Here is a tiny trained network, its code and every weight. The questions are about switching its units off for an input and a class, where a switched-off unit gives its printed mean instead of its output.

import numpy as np


def w(rows, s, z=0):
    codes = np.array(rows[::2]) - 128.0
    scale = np.full(codes.shape[1], s)
    scale[-1] = z or s
    return codes * scale


def norm(h):
    return h / np.sqrt((h * h).mean(-1, keepdims=True) + 1e-5)


def f(y):
    return np.maximum(y, 0)


def log_softmax(a):
    a = a - a.max(-1, keepdims=True)
    return a - np.log(np.exp(a).sum(-1, keepdims=True))


def net(x, mask):
    res = np.array(x, float).reshape(1, 6) / 4 @ E
    u = 0
    for l in range(3):
        y = f(norm(res) @ A[l][:, :-1].T + A[l][:, -1])
        res = res + np.where(mask[u : u + 5], y, B[l][:, -1]) @ B[l][:, :-1]
        u += 5
    return log_softmax(norm(res)[-1] @ U[:, :-1].T + U[:, -1])


A, B = {}, {}
E = w([
[119,137,123,130,120,129,118,127],'x0',
[137,44,129,32,6,94,118,99],'x1',
[208,90,12,193,120,58,122,94],'x2',
[142,124,87,103,126,237,145,40],'x3',
[140,129,132,124,130,129,124,132],'x4',
[123,122,129,128,132,125,126,125],'x5',
],0.011)
A[0] = w([
[156,132,99,111,136,227,156,61,196],'L0N1',
[129,131,203,41,95,45,137,188,90],'L0N2',
[82,170,253,151,161,228,57,153,106],'L0N3',
[85,67,185,1,55,174,154,181,7],'L0N4',
[190,125,36,164,129,70,136,96,159],'L0N5',
],0.0068,0.002)
B[0] = w([
[46,77,73,88,217,173,84,120,223],'L0N1',
[65,147,108,125,137,83,86,190,220],'L0N2',
[127,104,67,108,144,125,211,133,248],'L0N3',
[65,175,166,113,162,142,5,63,254],'L0N4',
[171,76,125,190,98,179,148,185,223],'L0N5',
],0.011,0.0068)
A[1] = w([
[140,45,99,79,11,120,87,127,23],'L1N1',
[178,114,113,136,96,167,128,53,37],'L1N2',
[74,167,148,111,173,144,185,152,27],'L1N3',
[114,160,113,60,173,106,117,155,5],'L1N4',
[154,116,97,182,143,147,183,151,218],'L1N5',
],0.011,0.0022)
B[1] = w([
[167,129,184,104,156,90,254,86,232],'L1N1',
[48,160,79,75,183,159,156,109,172],'L1N2',
[242,38,148,97,31,83,185,114,228],'L1N3',
[107,147,174,121,136,69,171,124,205],'L1N4',
[74,156,201,114,147,109,2,106,254],'L1N5',
],0.0096,0.0065)
A[2] = w([
[198,141,229,111,73,13,254,104,53],'L2N1',
[144,115,236,153,95,43,104,162,244],'L2N2',
[100,90,136,32,147,196,247,8,6],'L2N3',
[103,161,108,126,223,130,232,169,35],'L2N4',
[172,87,167,183,163,73,171,222,27],'L2N5',
],0.0087,0.0021)
B[2] = w([
[51,49,80,99,121,191,207,170,203],'L2N1',
[125,191,91,152,132,116,164,204,226],'L2N2',
[244,163,183,182,64,79,104,102,249],'L2N3',
[193,2,65,151,76,81,183,90,164],'L2N4',
[139,184,110,132,65,182,136,144,186],'L2N5',
],0.012,0.011)
U = w([
[100,89,95,119,89,130,213,206,225],'0',
[223,70,133,135,104,133,153,61,241],'1',
[29,163,169,65,154,67,92,176,147],'2',
[103,140,199,51,132,153,32,43,3],'3',
[167,213,112,221,140,125,75,187,38],'4',
[127,91,71,180,252,196,77,114,74],'5',
],0.02,0.0024)

Each question gives the input, the list of numbers given to net, and the class t.
The units are the neurons (one row each of A and B). Each row of codes is followed by its name. A weight is (code - 128) times the scale printed after its matrix; where a second scale follows, it is the last column's (A, B and U).
mask holds one flag per neuron, layer by layer. A switched-off neuron (its flag False) gives its mean, the last column of its row in B, instead of its output. The means were averaged over made-up inputs and are rounded, as every weight is.
A unit's drop is (log p(t) with every unit on - log p(t) with that unit switched off) / (log p(t) with every unit on - log p(t) with every unit switched off).
The circuit of an input: a set's keep is (log p(t) with only the set's units on - log p(t) with every unit switched off) / (log p(t) with every unit on - log p(t) with every unit switched off). Starting from the 12 units with the biggest drops (on a tie, the unit counted first), units are removed one at a time, each time the one whose removal leaves the highest keep (on an exact tie, the one counted first), for as long as the keep stays at least 0.8.
units of the circuit, in order: the units of the circuit, biggest drop first
k most important neurons: the k neurons with the biggest drops, biggest first
k most important neurons of layer l: the k neurons of layer l with the biggest drops, biggest first
drop of u: that unit's drop, to one decimal
input [5,5,-4,-1,-1,-1], class 2: units of the circuit, in order -> [L0N2]
input [5,0,2,8,0,-7], class 5: 3 most important neurons -> [L0N1 L1N1 L1N3]
input [0,5,0,-6,2,1], class 2: 3 most important neurons of layer 0 -> [L0N2 L0N4 L0N5]
input [3,0,-8,3,8,-2], class 1: units of the circuit, in order -> [L0N3 L2N3]
input [2,6,-3,1,5,2], class 3: 2 most important neurons -> [L0N4 L2N1]
input [2,8,-2,0,8,8], class 2: 3 most important neurons -> [L0N4 L0N2 L0N1]
input [-5,-6,5,1,-3,-1], class 5: 3 most important neurons of layer 2 -> [L2N3 L2N2 L2N5]
input [-7,6,-1,-1,0,-5], class 2: units of the circuit, in order -> [L0N4 L0N2]
input [-7,-6,-5,0,-2,-4], class 0: 2 most important neurons -> [L1N3 L2N1]
input [4,1,5,-1,6,0], class 0: 3 most important neurons -> [L1N1 L0N1 L0N4]
input [6,0,-6,-7,-8,-1], class 0: 2 most important neurons of layer 1 -> [L1N5 L1N3]
input [1,-4,0,8,2,4], class 1: 4 most important neurons -> [L2N3 L0N4 L0N5 L2N4]
input [8,0,4,8,-3,7], class 5: 2 most important neurons -> [L0N1 L1N3]
input [6,0,2,3,4,0], class 5: units of the circuit, in order -> [L0N1]
input [2,0,8,-1,5,-3], class 4: 2 most important neurons -> [L1N5 L1N3]
input [7,-2,0,-7,-6,-2], class 0: 2 most important neurons -> [L0N4 L0N5]
input [-2,0,-8,1,-5,-4], class 1: 4 most important neurons -> [L0N3 L1N5 L1N3 L2N3]
input [1,0,-8,1,-4,-4], class 1: 3 most important neurons -> [L0N3 L1N5 L1N3]
input [8,0,6,7,3,0], class 5: 3 most important neurons -> [L0N1 L1N3 L1N5]
input [7,-5,-8,-1,-3,-6], class 0: units of the circuit, in order -> [L1N3]
input [4,-4,-6,-1,-8,-4], class 0: 2 most important neurons -> [L1N3 L2N1]
input [7,-1,3,7,3,2], class 5: drop of L1N5 -> 0.0
input [5,-1,-5,2,6,7], class 1: drop of L0N3 -> 0.4
input [-7,7,0,0,4,-5], class 2: drop of L0N2 -> 0.5
input [4,-1,-4,7,4,3], class 1: drop of L2N3 -> 0.2
